Here is a tiny trained network, its code and every weight. The questions are about switching its units off for an input and a class, where a switched-off unit gives its printed mean instead of its output.

import numpy as np


def w(rows, s, z=0):
    codes = np.array(rows[::2]) - 128.0
    scale = np.full(codes.shape[1], s)
    scale[-1] = z or s
    return codes * scale


def f(y):
    return np.maximum(y, 0)


def log_softmax(a):
    a = a - a.max(-1, keepdims=True)
    return a - np.log(np.exp(a).sum(-1, keepdims=True))


def net(x, mask):
    res = np.array(x, float).reshape(1, 7) / 4 @ E
    y = f(res @ A[0][:, :-1].T + A[0][:, -1])
    res = res + np.where(mask, y, B[0][:, -1]) @ B[0][:, :-1]
    return log_softmax(res[-1] @ U[:, :-1].T + U[:, -1])


A, B = {}, {}
E = w([
[139,151,132,108,114,130,161,121,143,128,155,145],'x0',
[48,182,111,57,163,212,112,104,178,86,10,139],'x1',
[125,137,129,115,109,126,144,103,144,143,141,122],'x2',
[129,98,119,65,184,252,184,152,121,233,153,64],'x3',
[133,143,122,116,117,125,160,122,155,145,147,151],'x4',
[145,136,120,160,137,153,138,161,129,115,120,151],'x5',
[64,90,90,143,155,147,189,74,49,120,163,212],'x6',
],0.012)
A[0] = w([
[68,116,79,93,185,191,158,58,54,102,125,201,128],'N0',
[107,92,122,156,122,82,141,56,124,86,90,217,228],'N1',
[223,89,183,219,84,133,159,121,143,139,164,84,237],'N2',
[47,107,49,123,113,194,154,86,53,97,160,186,135],'N3',
[138,163,159,99,48,115,64,136,144,147,126,123,124],'N4',
[91,112,84,184,123,135,148,100,39,184,209,138,193],'N5',
[174,114,167,190,55,1,96,146,143,91,196,123,157],'N6',
[172,183,143,179,42,27,70,158,143,46,131,166,253],'N7',
[102,193,136,93,92,150,90,140,182,64,51,79,176],'N8',
[174,77,174,57,156,170,112,153,204,171,94,72,179],'N9',
[239,87,108,131,109,115,80,171,137,173,181,99,172],'N10',
[100,59,85,167,93,74,137,109,44,91,148,205,76],'N11',
],0.0093,0.0054)
B[0] = w([
[92,96,209,141,146,51,44,77,208,180,143,68,227],'N0',
[100,178,134,144,14,83,108,69,162,138,127,126,206],'N1',
[194,68,92,116,188,93,94,139,49,181,159,84,202],'N2',
[76,95,213,210,174,103,40,63,196,160,153,127,211],'N3',
[145,168,85,79,137,103,93,163,153,116,148,172,173],'N4',
[118,52,204,182,164,129,224,42,51,176,200,188,200],'N5',
[126,176,112,200,190,39,138,116,176,193,125,1,216],'N6',
[146,184,108,194,123,68,92,60,190,140,63,67,250],'N7',
[94,176,43,123,123,149,140,152,208,111,42,215,247],'N8',
[167,175,71,79,147,181,123,216,109,164,181,133,222],'N9',
[149,75,116,63,112,138,78,216,95,177,182,122,198],'N10',
[100,118,174,198,102,55,183,79,69,68,190,90,187],'N11',
],0.0095,0.019)
U = w([
[115,158,152,141,195,104,77,126,188,198,135,54,203],'0',
[215,89,104,39,120,114,91,217,46,148,221,117,125],'1',
[149,237,70,90,76,81,119,154,178,40,41,195,70],'2',
[109,188,125,41,188,254,200,214,176,159,91,126,234],'3',
[116,162,141,195,76,83,212,82,73,95,192,91,21],'4',
[109,43,177,91,166,140,179,110,25,157,215,204,63],'5',
[69,173,157,125,34,82,46,63,156,51,119,203,2],'6',
],0.0084,0.0044)

Each question gives the input, the list of numbers given to net, and the class t.
The units are the neurons (one row each of A and B). Each row of codes is followed by its name. A weight is (code - 128) times the scale printed after its matrix; where a second scale follows, it is the last column's (A, B and U).
mask holds one flag per neuron, in row order. A switched-off neuron (its flag False) gives its mean, the last column of its row in B, instead of its output. The means were averaged over made-up inputs and are rounded, as every weight is.
A unit's drop is (log p(t) with every unit on - log p(t) with that unit switched off) / (log p(t) with every unit on - log p(t) with every unit switched off).
The circuit of an input: a set's keep is (log p(t) with only the set's units on - log p(t) with every unit switched off) / (log p(t) with every unit on - log p(t) with every unit switched off). Starting from all 12 units, units are removed one at a time, each time the one whose removal leaves the highest keep (on an exact tie, the one counted first), for as long as the keep stays at least 0.8.
units of the circuit, in order: the units of the circuit, biggest drop first
k most important neurons: the k neurons with the biggest drops, biggest first
drop when u is switched off: that unit's drop, to one decimal
input [2,1,4,6,-4,1,0], class 3: units of the circuit, in order : [N7, N6, N9]
input [-8,5,1,0,-2,-1,1], class 6: units of the circuit, in order : [N6, N2]
input [-5,1,3,-6,-2,8,6], class 6: units of the circuit, in order : [N1]
input [4,-4,-6,1,4,5,8], class 5: 2 most important neurons : [N5, N7]
input [0,5,-8,0,8,-1,8], class 6: 4 most important neurons : [N6, N1, N2, N9]
input [7,-7,7,0,-4,-5,7], class 4: 4 most important neurons : [N11, N6, N1, N9]
input [-6,0,-6,7,-4,-8,6], class 5: 3 most important neurons : [N5, N7, N6]
input [3,-8,-3,-4,-2,-8,1], class 4: 2 most important neurons : [N11, N5]
input [3,-7,-1,8,1,7,0], class 1: 2 most important neurons : [N10, N2]
input [-1,6,8,-4,4,-1,0], class 2: 2 most important neurons : [N8, N5]
input [-2,5,-3,-1,-3,4,8], class 6: 2 most important neurons : [N1, N6]
input [3,0,2,-8,3,6,8], class 4: drop when N8 is switched off : 0.3
input [-7,1,-5,1,6,-8,-1], class 3: drop when N7 is switched off : 0.1
input [3,2,8,-3,0,3,0], class 2: drop when N0 is switched off : 0.1
input [2,-5,4,-2,-3,2,6], class 4: drop when N11 is switched off : 0.0
input [-4,-4,8,-6,-5,-5,3], class 4: units of the circuit, in order : [N11]
